Here is a tiny trained network, its code and every weight. The questions are about switching its units off for an input and a target symbol, where a switched-off unit gives its printed mean instead of its output.

import numpy as np


def w(rows, s, z=0):
    codes = np.array(rows[::2]) - 128.0
    scale = np.full(codes.shape[1], s)
    scale[-1] = z or s
    return codes * scale


def f(y):
    return np.maximum(y, 0)


def softmax(a):
    e = np.exp(a - a.max(-1, keepdims=True))
    return e / e.sum(-1, keepdims=True)


def log_softmax(a):
    a = a - a.max(-1, keepdims=True)
    return a - np.log(np.exp(a).sum(-1, keepdims=True))


def net(x, mask):
    ids = ['ΛΞβγεθμπστφω'.index(c) for c in x.split()]
    T = len(ids)
    res = E[ids] + P[:T]
    u = 0
    for l in range(2):
        r = res
        for j in range(2):
            rows = slice(2 * j, 2 * j + 2)
            q, k, v = (r @ M[l][rows].T for M in (Q, K, V))
            z = softmax(np.where(np.tri(T) > 0, q @ k.T / 2**0.5, -1e9)) @ v
            o = O[l][rows]
            res = res + np.where(mask[u + j], z, o[:, -1]) @ o[:, :-1]
        u += 2
        y = f(res @ A[l][:, :-1].T + A[l][:, -1])
        res = res + np.where(mask[u : u + 8], y, B[l][:, -1]) @ B[l][:, :-1]
        u += 8
    return log_softmax(res[-1] @ U[:, :-1].T + U[:, -1])


Q, K, V, O, A, B = {}, {}, {}, {}, {}, {}
E = w([
[62,101,159,63,124,186,94,197,119],'Λ',
[111,133,136,156,118,195,87,128,171],'Ξ',
[136,195,181,69,71,76,160,79,115],'β',
[141,218,48,163,117,110,85,165,134],'γ',
[138,84,193,8,127,125,81,173,87],'ε',
[155,60,93,191,158,111,180,95,189],'θ',
[141,219,107,134,146,112,132,189,150],'μ',
[141,192,145,203,101,149,188,129,52],'π',
[129,210,179,74,100,177,110,162,104],'σ',
[86,114,144,109,123,167,68,131,188],'τ',
[140,142,139,100,52,119,140,66,80],'φ',
[130,185,160,52,53,72,136,64,117],'ω',
],0.014)
P = w([
[121,117,155,133,35,152,186,220,189],'0',
[83,116,149,157,62,125,153,171,144],'1',
[90,150,145,170,96,132,138,137,109],'2',
[91,184,142,159,124,131,126,101,109],'3',
[93,203,136,146,156,130,108,76,102],'4',
[93,223,137,131,191,143,98,56,106],'5',
[113,255,132,132,212,144,75,42,119],'6',
],0.0092)
Q[0] = w([
[79,253,97,136,52,95,116,102,84],'0.h0',
[120,100,132,73,141,131,140,101,224],'0.h0',
[131,132,145,73,141,102,68,217,23],'0.h1',
[177,18,40,66,197,122,90,252,231],'0.h1',
],0.0079)
K[0] = w([
[76,168,142,123,159,169,105,106,84],'0.h0',
[157,110,116,159,132,136,144,148,127],'0.h0',
[117,131,177,95,93,132,111,159,81],'0.h1',
[123,111,144,148,7,101,180,170,141],'0.h1',
],0.013)
V[0] = w([
[42,167,169,89,97,207,107,232,166],'0.h0',
[165,151,120,113,17,62,88,130,152],'0.h0',
[215,149,190,116,117,121,199,133,36],'0.h1',
[62,7,254,68,122,173,156,158,102],'0.h1',
],0.0057)
O[0] = w([
[42,125,155,251,160,139,64,199,119,253],'0.h0',
[38,126,91,67,194,220,254,185,81,189],'0.h0',
[210,180,62,80,97,164,79,105,255,88],'0.h1',
[36,179,22,202,64,129,56,37,152,67],'0.h1',
],0.0061,0.0022)
A[0] = w([
[133,135,183,145,39,114,187,61,46,122],'0.n0',
[149,44,109,138,161,127,210,138,213,137],'0.n1',
[100,142,90,209,238,59,116,65,106,158],'0.n2',
[108,201,58,125,152,127,120,208,170,144],'0.n3',
[127,187,142,93,79,120,40,123,109,152],'0.n4',
[169,94,87,138,255,36,146,34,132,97],'0.n5',
[112,135,188,93,155,109,67,139,35,253],'0.n6',
[149,92,126,189,195,80,167,180,186,153],'0.n7',
],0.0057,0.0035)
B[0] = w([
[152,160,113,168,89,79,159,119,3,202],'0.n0',
[115,13,164,207,155,128,97,141,216,226],'0.n1',
[116,106,167,155,247,124,155,2,94,230],'0.n2',
[163,188,63,121,151,87,181,56,10,196],'0.n3',
[88,108,197,128,139,102,13,94,132,202],'0.n4',
[139,94,110,32,202,23,177,57,145,198],'0.n5',
[114,68,236,60,149,174,105,149,34,253],'0.n6',
[118,11,172,204,162,112,102,78,111,227],'0.n7',
],0.0053,0.0045)
Q[1] = w([
[119,117,118,102,83,156,109,145,253],'1.h0',
[108,79,140,137,117,62,191,120,152],'1.h0',
[165,108,105,113,90,117,148,130,193],'1.h1',
[188,135,98,98,135,99,154,125,170],'1.h1',
],0.0082)
K[1] = w([
[113,153,3,145,37,131,94,250,162],'1.h0',
[165,49,102,232,129,86,225,201,213],'1.h0',
[125,121,27,203,105,77,164,178,178],'1.h1',
[159,105,69,192,98,54,225,73,192],'1.h1',
],0.0048)
V[1] = w([
[48,142,150,1,97,116,80,140,149],'1.h0',
[172,94,164,109,188,63,130,50,179],'1.h0',
[127,148,146,98,76,199,113,163,110],'1.h1',
[136,78,127,130,219,115,94,74,198],'1.h1',
],0.0062)
O[1] = w([
[62,159,160,142,189,143,251,103,190,2],'1.h0',
[29,147,88,177,12,111,120,243,191,215],'1.h0',
[118,14,185,156,3,148,105,159,252,126],'1.h1',
[63,123,45,124,193,172,135,88,54,116],'1.h1',
],0.0055)
A[1] = w([
[124,192,75,101,184,133,192,76,44,106],'1.n0',
[106,187,103,156,40,146,85,217,134,171],'1.n1',
[179,201,140,178,127,145,120,71,141,223],'1.n2',
[100,74,144,157,95,154,61,221,254,169],'1.n3',
[128,148,103,175,143,159,158,65,147,157],'1.n4',
[240,171,111,79,113,84,74,61,143,181],'1.n5',
[164,133,180,104,114,154,61,84,129,250],'1.n6',
[216,148,145,93,129,118,120,127,144,121],'1.n7',
],0.0076,0.002)
B[1] = w([
[162,184,96,81,67,179,195,78,118,203],'1.n0',
[94,180,45,96,142,81,135,155,132,216],'1.n1',
[59,90,129,130,140,176,104,124,195,204],'1.n2',
[153,156,102,58,121,254,139,176,147,232],'1.n3',
[116,114,94,88,157,121,145,129,173,180],'1.n4',
[235,182,109,103,159,92,53,101,183,164],'1.n5',
[112,76,106,114,164,148,88,150,137,254],'1.n6',
[169,131,130,126,168,76,137,98,153,162],'1.n7',
],0.0091,0.0053)
U = w([
[42,43,157,227,194,13,5,97,131,159],'Λ',
[154,136,151,138,96,145,101,111,58,83],'Ξ',
[135,189,166,143,126,125,195,142,194,131],'β',
[219,74,201,79,172,101,205,224,13,119],'γ',
[58,173,50,106,162,139,168,28,147,99],'ε',
[66,182,84,109,85,53,88,217,101,110],'θ',
[166,140,161,139,152,121,141,166,105,76],'μ',
[240,157,89,90,165,90,3,117,185,76],'π',
[87,56,150,94,175,213,85,231,210,252],'σ',
[120,150,153,164,79,170,139,91,17,62],'τ',
[173,150,138,94,109,127,141,124,154,139],'φ',
[130,176,168,119,121,145,212,142,157,129],'ω',
],0.0049,0.0025)

Each question gives the input, a string of symbols that net reads in full, and the target symbol t.
The units are the heads (2 rows each of Q, K, V and O) and the neurons (one row each of A and B). Each row of codes is followed by its name. A weight is (code - 128) times the scale printed after its matrix; where a second scale follows, it is the last column's (O, A, B and U).
mask holds one flag per unit, layer by layer, with each layer's heads first. A switched-off unit (its flag False) gives its mean, the last column of its rows in O or B, instead of its output. The means were averaged over made-up inputs and are rounded, as every weight is.
A unit's drop is (log p(t) with every unit on - log p(t) with that unit switched off) / (log p(t) with every unit on - log p(t) with every unit switched off).
The circuit of an input: a set's keep is (log p(t) with only the set's units on - log p(t) with every unit switched off) / (log p(t) with every unit on - log p(t) with every unit switched off). Starting from the 12 units with the biggest drops (on a tie, the unit counted first), units are removed one at a time, each time the one whose removal leaves the highest keep (on an exact tie, the one counted first), for as long as the keep stays at least 0.8.
circuit, biggest first: the units of the circuit, biggest drop first
top k neurons in layer l: the k neurons of layer l with the biggest drops, biggest first
heads that matter: for each layer, one digit per head in row order, 1 if its drop is at least 0.15 and else 0, layers parted by /
input π τ π ε μ, target ε: circuit, biggest first : (1.h0 0.n3 1.n0)
input θ θ θ τ ε β, target ε: circuit, biggest first : (0.h1 1.h0 1.n0)
input Λ θ θ θ τ φ, target τ: circuit, biggest first : (0.h1 0.n0 1.n0)
input Λ π γ, target π: heads that matter : 00 / 11
input π τ π φ, target π: heads that matter : 01 / 11
input π σ θ γ β, target γ: circuit, biggest first : (0.h1 0.n6)
input θ Λ γ, target Λ: heads that matter : 10 / 11
input θ θ θ π Ξ π γ, target π: circuit, biggest first : (1.n5 0.h0)
input φ θ τ π γ π, target γ: circuit, biggest first : (0.h1)
input θ π Λ φ, target Λ: circuit, biggest first : (0.h1 0.h0 1.n3 0.n4)
input θ Λ Λ φ ε Λ φ, target Λ: circuit, biggest first : (0.h0 0.n4 1.n3)
input π ε φ, target ε: circuit, biggest first : (0.h1 1.h0)
input σ σ Ξ θ Λ ω, target Λ: heads that matter : 10 / 01
input Λ ε τ θ ω, target θ: top 3 neurons in layer 0 : (0.n2 0.n7 0.n0)
input ε Λ π, target Λ: circuit, biggest first : (0.h0 1.n3 0.h1)
input θ π θ γ σ θ, target ε: circuit, biggest first : (0.n5 1.h1 1.n0)
input θ ω θ θ π Λ θ, target ε: circuit, biggest first : (1.h1 0.n5 1.n0)
input φ τ θ, target σ: circuit, biggest first : (1.n3 1.h0 0.n1)
input θ ε θ τ ε Λ γ, target Λ: circuit, biggest first : (0.h0 0.n2)
input β θ μ, target θ: top 2 neurons in layer 0 : (0.n3 0.n7)
input θ Λ β, target Λ: heads that matter : 11 / 11
input γ ε γ, target ε: top 3 neurons in layer 1 : (1.n0 1.n2 1.n4)
input θ π θ θ ε γ, target ε: heads that matter : 00 / 10
input ε π β, target π: heads that matter : 01 / 11
input σ τ θ Ξ τ π, target τ: heads that matter : 01 / 00
input Ξ ε Ξ θ Λ π, target Λ: heads that matter : 10 / 11
input γ ε θ θ τ θ σ, target σ: heads that matter : 00 / 01
input θ γ Λ θ, target Λ: top 2 neurons in layer 0 : (0.n5 0.n7)
